Below is a small trained network, with its code and all its weights. Each question gives an input and a target symbol and asks what happens when units are switched off, that is, made to give their printed mean instead of their output.

import numpy as np


def w(rows, s, z=0):
    codes = np.array(rows[::2]) - 128.0
    scale = np.full(codes.shape[1], s)
    scale[-1] = z or s
    return codes * scale


def norm(h):
    return h / np.sqrt((h * h).mean(-1, keepdims=True) + 1e-5)


def f(y):
    return np.maximum(y, 0)


def softmax(a):
    e = np.exp(a - a.max(-1, keepdims=True))
    return e / e.sum(-1, keepdims=True)


def log_softmax(a):
    a = a - a.max(-1, keepdims=True)
    return a - np.log(np.exp(a).sum(-1, keepdims=True))


def net(x, mask):
    ids = ['ΞΣαζθμφ'.index(c) for c in x.split()]
    T = len(ids)
    res = E[ids] + P[:T]
    r = norm(res)
    for j in range(2):
        rows = slice(2 * j, 2 * j + 2)
        q, k, v = (r @ M[0][rows].T for M in (Q, K, V))
        z = softmax(np.where(np.tri(T) > 0, q @ k.T / 2**0.5, -1e9)) @ v
        o = O[0][rows]
        res = res + np.where(mask[j], z, o[:, -1]) @ o[:, :-1]
    y = f(norm(res) @ A[0][:, :-1].T + A[0][:, -1])
    res = res + np.where(mask[2:26], y, B[0][:, -1]) @ B[0][:, :-1]
    return log_softmax(norm(res)[-1] @ U[:, :-1].T + U[:, -1])


Q, K, V, O, A, B = {}, {}, {}, {}, {}, {}
E = w([
[116,165,197,208,174,223],'Ξ',
[135,218,81,214,53,76],'Σ',
[104,111,90,198,132,45],'α',
[61,112,61,121,111,104],'ζ',
[51,134,89,158,122,69],'θ',
[211,36,92,130,85,138],'μ',
[74,116,199,79,124,2],'φ',
],0.0072)
P = w([
[216,129,169,2,210,187],'0',
[134,102,74,231,204,53],'1',
[127,106,89,231,184,58],'2',
[120,104,97,211,162,70],'3',
[121,109,105,203,124,64],'4',
[102,116,89,182,78,106],'5',
[98,124,91,177,63,110],'6',
[95,131,80,174,55,120],'7',
[86,137,94,160,36,139],'8',
[92,139,86,150,28,146],'9',
[84,145,79,139,26,161],'10',
[88,144,83,143,18,170],'11',
[85,156,73,160,19,161],'12',
],0.0046)
Q[0] = w([
[101,103,37,221,66,189],'H1',
[113,53,83,84,222,78],'H1',
[130,156,91,85,250,111],'H2',
[105,89,182,189,189,230],'H2',
],0.018)
K[0] = w([
[252,224,123,129,97,162],'H1',
[123,59,159,245,58,153],'H1',
[76,73,197,238,127,125],'H2',
[163,252,74,220,135,134],'H2',
],0.018)
V[0] = w([
[111,8,190,166,133,202],'H1',
[83,50,89,73,81,104],'H1',
[218,62,95,102,62,61],'H2',
[96,151,192,104,100,28],'H2',
],0.014)
O[0] = w([
[131,57,210,199,2,156,152],'H1',
[167,46,142,53,106,147,121],'H1',
[171,148,38,163,31,101,254],'H2',
[195,161,199,83,92,86,106],'H2',
],0.0074,0.0071)
A[0] = w([
[44,163,147,122,61,134,26],'N1',
[202,90,99,125,148,175,144],'N2',
[140,35,128,141,60,140,23],'N3',
[86,175,117,118,101,148,58],'N4',
[104,156,191,103,188,160,138],'N5',
[110,132,111,64,158,138,103],'N6',
[134,153,100,204,139,107,110],'N7',
[84,167,89,98,125,88,106],'N8',
[98,112,174,119,180,68,74],'N9',
[142,206,111,77,113,153,86],'N10',
[64,154,151,70,62,45,90],'N11',
[127,83,147,169,177,148,133],'N12',
[120,134,149,120,176,131,93],'N13',
[190,57,133,104,135,153,139],'N14',
[182,102,154,189,81,145,88],'N15',
[104,131,103,63,68,125,139],'N16',
[47,114,200,171,200,194,36],'N17',
[185,206,147,85,159,169,4],'N18',
[31,79,95,106,142,170,136],'N19',
[158,190,158,133,151,255,138],'N20',
[126,54,151,143,119,57,149],'N21',
[46,163,158,139,79,140,96],'N22',
[198,178,177,195,167,157,90],'N23',
[190,157,180,121,110,107,70],'N24',
],0.01,0.0038)
B[0] = w([
[99,164,121,180,80,54,159],'N1',
[78,108,157,130,163,137,179],'N2',
[161,109,4,167,83,154,253],'N3',
[169,141,137,161,129,141,139],'N4',
[129,173,133,113,82,160,177],'N5',
[89,103,141,154,111,160,169],'N6',
[160,145,205,112,112,146,216],'N7',
[119,61,171,117,133,197,185],'N8',
[109,118,117,70,80,149,156],'N9',
[212,140,155,142,79,125,170],'N10',
[97,94,92,122,120,19,183],'N11',
[158,154,117,150,81,93,166],'N12',
[132,132,129,112,80,133,152],'N13',
[146,135,172,148,203,190,187],'N14',
[72,127,76,177,144,195,252],'N15',
[144,147,160,159,145,92,206],'N16',
[87,240,143,197,65,122,195],'N17',
[42,82,52,123,117,130,155],'N18',
[123,89,149,202,150,52,189],'N19',
[123,167,184,137,131,47,170],'N20',
[187,156,108,69,114,102,207],'N21',
[88,167,153,141,106,89,175],'N22',
[158,97,142,78,147,88,156],'N23',
[85,112,98,174,140,94,174],'N24',
],0.021,0.0055)
U = w([
[42,230,189,181,99,109,190],'Ξ',
[128,220,63,70,251,120,108],'Σ',
[253,115,218,88,103,150,3],'α',
[74,49,189,157,233,146,114],'ζ',
[41,104,144,8,82,191,53],'θ',
[144,90,13,175,115,194,227],'μ',
[97,84,87,78,146,1,123],'φ',
],0.0054,0.0016)

Each question gives the input, a string of symbols that net reads in full, and the target symbol t.
The units are the heads (2 rows each of Q, K, V and O) and the neurons (one row each of A and B). Each row of codes is followed by its name. A weight is (code - 128) times the scale printed after its matrix; where a second scale follows, it is the last column's (O, A, B and U).
mask holds one flag per unit, heads first, then neurons. A switched-off unit (its flag False) gives its mean, the last column of its rows in O or B, instead of its output. The means were averaged over made-up inputs and are rounded, as every weight is.
A unit's drop is (log p(t) with every unit on - log p(t) with that unit switched off) / (log p(t) with every unit on - log p(t) with every unit switched off).
The circuit of an input: a set's keep is (log p(t) with only the set's units on - log p(t) with every unit switched off) / (log p(t) with every unit on - log p(t) with every unit switched off). Starting from the 12 units with the biggest drops (on a tie, the unit counted first), units are removed one at a time, each time the one whose removal leaves the highest keep (on an exact tie, the one counted first), for as long as the keep stays at least 0.8.
circuit, biggest first: the units of the circuit, biggest drop first
unit that matters most: the unit with the biggest drop
k most important neurons: the k neurons with the biggest drops, biggest first
which heads matter: for each layer, one digit per head in row order, 1 if its drop is at least 0.15 and else 0, layers parted by /
drop of u: that unit's drop, to one decimal
input θ μ φ Ξ α φ Ξ Σ Ξ, target θ: which heads matter -> 11
input φ θ Σ Ξ, target φ: unit that matters most -> H1
input φ α μ Ξ μ Σ ζ, target φ: circuit, biggest first -> (H2 N11 N17)
input ζ φ ζ ζ μ μ μ ζ Ξ Ξ Σ α, target ζ: 2 most important neurons -> (N3 N8)
input θ Ξ α φ α ζ φ ζ φ μ α Σ, target θ: 2 most important neurons -> (N18 N3)
input φ Ξ ζ θ φ φ μ Ξ Σ ζ Ξ θ, target φ: circuit, biggest first -> (H2 N11 N17)
input ζ Σ μ μ, target ζ: 3 most important neurons -> (N3 N17 N2)
input φ α α, target φ: which heads matter -> 01
input Ξ μ μ ζ μ μ Ξ ζ φ, target φ: which heads matter -> 00
input ζ α ζ ζ Σ μ φ Ξ θ, target ζ: which heads matter -> 11
input φ μ Σ θ, target φ: which heads matter -> 01
input α μ μ θ Ξ α α Σ Ξ μ μ Ξ Ξ, target α: which heads matter -> 10
input ζ α Σ μ, target ζ: which heads matter -> 11
input Σ θ ζ α μ Σ, target Σ: which heads matter -> 10
input α φ Σ Ξ φ α, target α: which heads matter -> 11
input φ Ξ ζ α μ μ μ μ Ξ μ Σ, target φ: circuit, biggest first -> (H2 N11 H1 N17)
input θ Σ Σ φ μ μ Σ α, target θ: unit that matters most -> H2
input φ μ φ μ μ Σ, target φ: which heads matter -> 01
input α μ μ Ξ Σ, target α: drop of N3 -> 0.2
input θ μ μ Σ ζ, target θ: unit that matters most -> H2
input Σ Σ α Ξ μ Σ θ φ ζ, target Σ: drop of N17 -> 0.1
input θ ζ θ, target θ: drop of N19 -> 0.0
